Below are the code and all the weights of a small trained network. Each question names an input and a target symbol and asks about switching units off, where a switched-off unit gives its printed mean instead of its output.

import numpy as np


def w(rows, s, z=0):
    codes = np.array(rows[::2]) - 128.0
    scale = np.full(codes.shape[1], s)
    scale[-1] = z or s
    return codes * scale


def f(y):
    return np.maximum(y, 0)


def softmax(a):
    e = np.exp(a - a.max(-1, keepdims=True))
    return e / e.sum(-1, keepdims=True)


def log_softmax(a):
    a = a - a.max(-1, keepdims=True)
    return a - np.log(np.exp(a).sum(-1, keepdims=True))


def net(x, mask):
    ids = ['Δαβγζημψ'.index(c) for c in x.split()]
    T = len(ids)
    res = E[ids] + P[:T]
    u = 0
    for l in range(2):
        q, k, v = (res @ M[l].T for M in (Q, K, V))
        z = softmax(np.where(np.tri(T) > 0, q @ k.T / 4**0.5, -1e9)) @ v
        res = res + np.where(mask[u], z, O[l][:, -1]) @ O[l][:, :-1]
        u += 1
        y = f(res @ A[l][:, :-1].T + A[l][:, -1])
        res = res + np.where(mask[u : u + 4], y, B[l][:, -1]) @ B[l][:, :-1]
        u += 4
    return log_softmax(res[-1] @ U[:, :-1].T + U[:, -1])


Q, K, V, O, A, B = {}, {}, {}, {}, {}, {}
E = w([
[133,86,124,174,141,127,78,80],'Δ',
[81,172,161,116,47,159,66,119],'α',
[178,126,166,83,162,97,88,100],'β',
[163,63,138,132,175,47,126,81],'γ',
[146,71,14,65,143,152,102,86],'ζ',
[95,46,136,113,140,8,166,98],'η',
[128,67,122,121,115,149,155,200],'μ',
[105,74,57,48,152,111,188,102],'ψ',
],0.013)
P = w([
[255,132,16,129,93,74,161,111],'0',
[214,88,50,116,97,83,117,114],'1',
[192,86,78,114,101,87,103,115],'2',
[167,84,97,110,121,105,101,118],'3',
[139,80,115,108,123,108,98,123],'4',
[123,72,138,104,128,116,94,118],'5',
[109,71,154,93,137,130,101,120],'6',
[85,66,167,91,146,141,89,120],'7',
[65,67,183,86,157,146,87,123],'8',
[48,55,199,87,160,162,91,127],'9',
[35,60,209,77,163,174,90,117],'10',
[26,56,221,69,176,180,88,107],'11',
],0.0068)
Q[0] = w([
[129,175,129,189,133,161,153,162],'0.h0',
[128,6,125,49,129,98,107,107],'0.h0',
[131,74,99,102,116,107,98,96],'0.h0',
[125,190,144,132,119,131,132,114],'0.h0',
],0.024)
K[0] = w([
[162,63,21,150,146,86,176,124],'0.h0',
[75,200,223,122,61,191,90,150],'0.h0',
[43,180,242,156,89,220,31,117],'0.h0',
[206,82,95,94,255,37,142,86],'0.h0',
],0.0098)
V[0] = w([
[182,209,194,120,137,101,71,66],'0.h0',
[167,67,133,120,169,222,102,188],'0.h0',
[105,193,26,20,50,209,123,139],'0.h0',
[98,99,128,255,98,159,121,156],'0.h0',
],0.0081)
O[0] = w([
[108,166,102,128,211,142,114,162,159],'0.h0',
[168,61,141,137,103,161,129,153,155],'0.h0',
[115,172,115,1,44,148,101,135,254],'0.h0',
[93,126,125,194,78,199,156,91,94],'0.h0',
],0.0099,0.0037)
A[0] = w([
[248,94,199,130,177,132,110,92,237],'0.n0',
[69,254,58,131,112,157,134,55,30],'0.n1',
[172,108,197,110,132,134,106,116,237],'0.n2',
[45,80,166,83,151,153,125,129,253],'0.n3',
],0.0062,0.0022)
B[0] = w([
[3,155,70,204,88,139,115,153,210],'0.n0',
[107,202,62,132,96,149,217,104,152],'0.n1',
[43,129,105,131,65,131,91,134,196],'0.n2',
[44,80,131,93,174,145,135,128,253],'0.n3',
],0.0064,0.0061)
Q[1] = w([
[123,93,106,150,69,134,113,56],'1.h0',
[214,185,121,101,48,170,162,180],'1.h0',
[124,80,149,106,62,88,122,120],'1.h0',
[13,136,117,1,68,179,33,119],'1.h0',
],0.0094)
K[1] = w([
[133,43,186,187,106,167,145,153],'1.h0',
[222,73,103,76,93,52,175,130],'1.h0',
[137,49,81,120,124,254,195,195],'1.h0',
[4,37,142,68,180,166,150,140],'1.h0',
],0.0088)
V[1] = w([
[102,143,246,149,78,96,55,199],'1.h0',
[111,91,180,116,117,82,254,243],'1.h0',
[214,134,55,156,79,223,43,204],'1.h0',
[121,115,177,171,129,53,28,81],'1.h0',
],0.0054)
O[1] = w([
[181,212,106,36,145,98,161,181,43],'1.h0',
[104,114,72,136,118,13,112,201,211],'1.h0',
[50,161,138,100,209,254,83,133,103],'1.h0',
[190,146,188,54,149,88,146,91,4],'1.h0',
],0.0077,0.0021)
A[1] = w([
[79,124,154,182,194,196,104,62,252],'1.n0',
[109,161,118,1,153,200,133,120,77],'1.n1',
[140,135,189,86,125,169,141,35,241],'1.n2',
[196,126,150,71,84,90,129,76,49],'1.n3',
],0.0078,0.0012)
B[1] = w([
[68,160,181,20,220,134,221,93,178],'1.n0',
[179,152,178,212,171,104,82,175,254],'1.n1',
[189,123,199,226,112,177,168,82,160],'1.n2',
[255,132,232,66,96,123,159,103,145],'1.n3',
],0.0074,0.0071)
U = w([
[151,111,108,253,139,108,128,117,5],'Δ',
[144,204,112,181,98,143,202,132,166],'α',
[213,76,189,172,125,164,64,120,12],'β',
[182,120,181,186,102,96,145,121,65],'γ',
[103,122,184,124,154,185,195,62,121],'ζ',
[182,141,134,13,76,122,167,111,19],'η',
[112,188,114,47,239,64,67,209,211],'μ',
[57,67,57,155,45,158,109,128,230],'ψ',
],0.0049,0.0023)

Each question gives the input, a string of symbols that net reads in full, and the target symbol t.
The units are the heads (4 rows each of Q, K, V and O) and the neurons (one row each of A and B). Each row of codes is followed by its name. A weight is (code - 128) times the scale printed after its matrix; where a second scale follows, it is the last column's (O, A, B and U).
mask holds one flag per unit, layer by layer, with each layer's heads first. A switched-off unit (its flag False) gives its mean, the last column of its rows in O or B, instead of its output. The means were averaged over made-up inputs and are rounded, as every weight is.
A unit's drop is (log p(t) with every unit on - log p(t) with that unit switched off) / (log p(t) with every unit on - log p(t) with every unit switched off).
The circuit of an input: a set's keep is (log p(t) with only the set's units on - log p(t) with every unit switched off) / (log p(t) with every unit on - log p(t) with every unit switched off). Starting from all 10 units, units are removed one at a time, each time the one whose removal leaves the highest keep (on an exact tie, the one counted first), for as long as the keep stays at least 0.8.
circuit, biggest first: the units of the circuit, biggest drop first
most important unit: the unit with the biggest drop
top k neurons: the k neurons with the biggest drops, biggest first
top k neurons in layer l: the k neurons of layer l with the biggest drops, biggest first
input ζ η ζ μ η ψ Δ, target ζ: most important unit	0.h0
input ψ μ μ ζ γ η α, target η: circuit, biggest first	1.h0; 0.n3; 1.n3; 1.n1
input α β ζ ζ ζ γ, target ζ: circuit, biggest first	1.h0; 1.n0
input ψ μ ψ ζ γ μ ψ η μ η Δ γ, target ζ: circuit, biggest first	0.h0; 1.n0
input ζ μ β α ζ η, target η: top 3 neurons in layer 0	0.n3; 0.n0; 0.n1
input ζ ζ ψ, target η: top 3 neurons	1.n3; 0.n3; 0.n0
input ψ μ ζ ζ γ, target ψ: circuit, biggest first	0.h0; 0.n0; 1.n1
input μ β ζ μ ζ α γ μ Δ, target μ: circuit, biggest first	0.h0; 1.h0; 1.n0
input ψ γ ψ, target η: circuit, biggest first	0.h0; 1.n3; 0.n0
input Δ ζ α, target ζ: circuit, biggest first	1.h0; 1.n0
input ψ η ψ ζ η α γ γ ζ Δ α, target ζ: circuit, biggest first	1.n0; 1.h0
input α η Δ, target η: circuit, biggest first	0.h0; 1.h0; 1.n3; 0.n0
input β γ α η β Δ μ β μ γ Δ, target μ: circuit, biggest first	0.h0; 1.n0
input μ μ β ζ Δ, target ζ: circuit, biggest first	1.n0; 1.h0; 0.h0
input β ψ μ ζ β α ψ β Δ Δ ψ β, target ψ: circuit, biggest first	1.h0; 0.n3; 1.n1; 0.n2
input γ ζ γ, target Δ: top neuron	0.n0
input ψ μ γ μ α ζ η ζ, target η: top 3 neurons	0.n3; 1.n3; 0.n1
input μ Δ γ ζ, target ζ: circuit, biggest first	1.h0; 1.n0; 0.h0
input μ μ α, target μ: circuit, biggest first	1.h0; 0.h0; 1.n1
input μ α ζ ζ μ ζ μ γ η ζ, target η: top 4 neurons	1.n3; 0.n3; 0.n1; 0.n0
input μ β ψ, target μ: top 2 neurons in layer 0	0.n0; 0.n2
input β α ψ ψ γ β β β Δ Δ β, target β: top 2 neurons	1.n2; 1.n1
input μ β η ζ μ μ η β α ζ β ζ, target ζ: top 3 neurons	1.n0; 0.n3; 1.n2
input ζ ψ ζ ζ Δ β μ α η η γ η, target η: top 2 neurons	1.n3; 0.n3
input μ ζ μ γ ψ μ α ζ β, target ζ: top neuron in layer 0	0.n3
input ψ ζ α ζ β, target ζ: top 2 neurons	1.n0; 1.n2
input γ η α, target η: top neuron in layer 1	1.n3
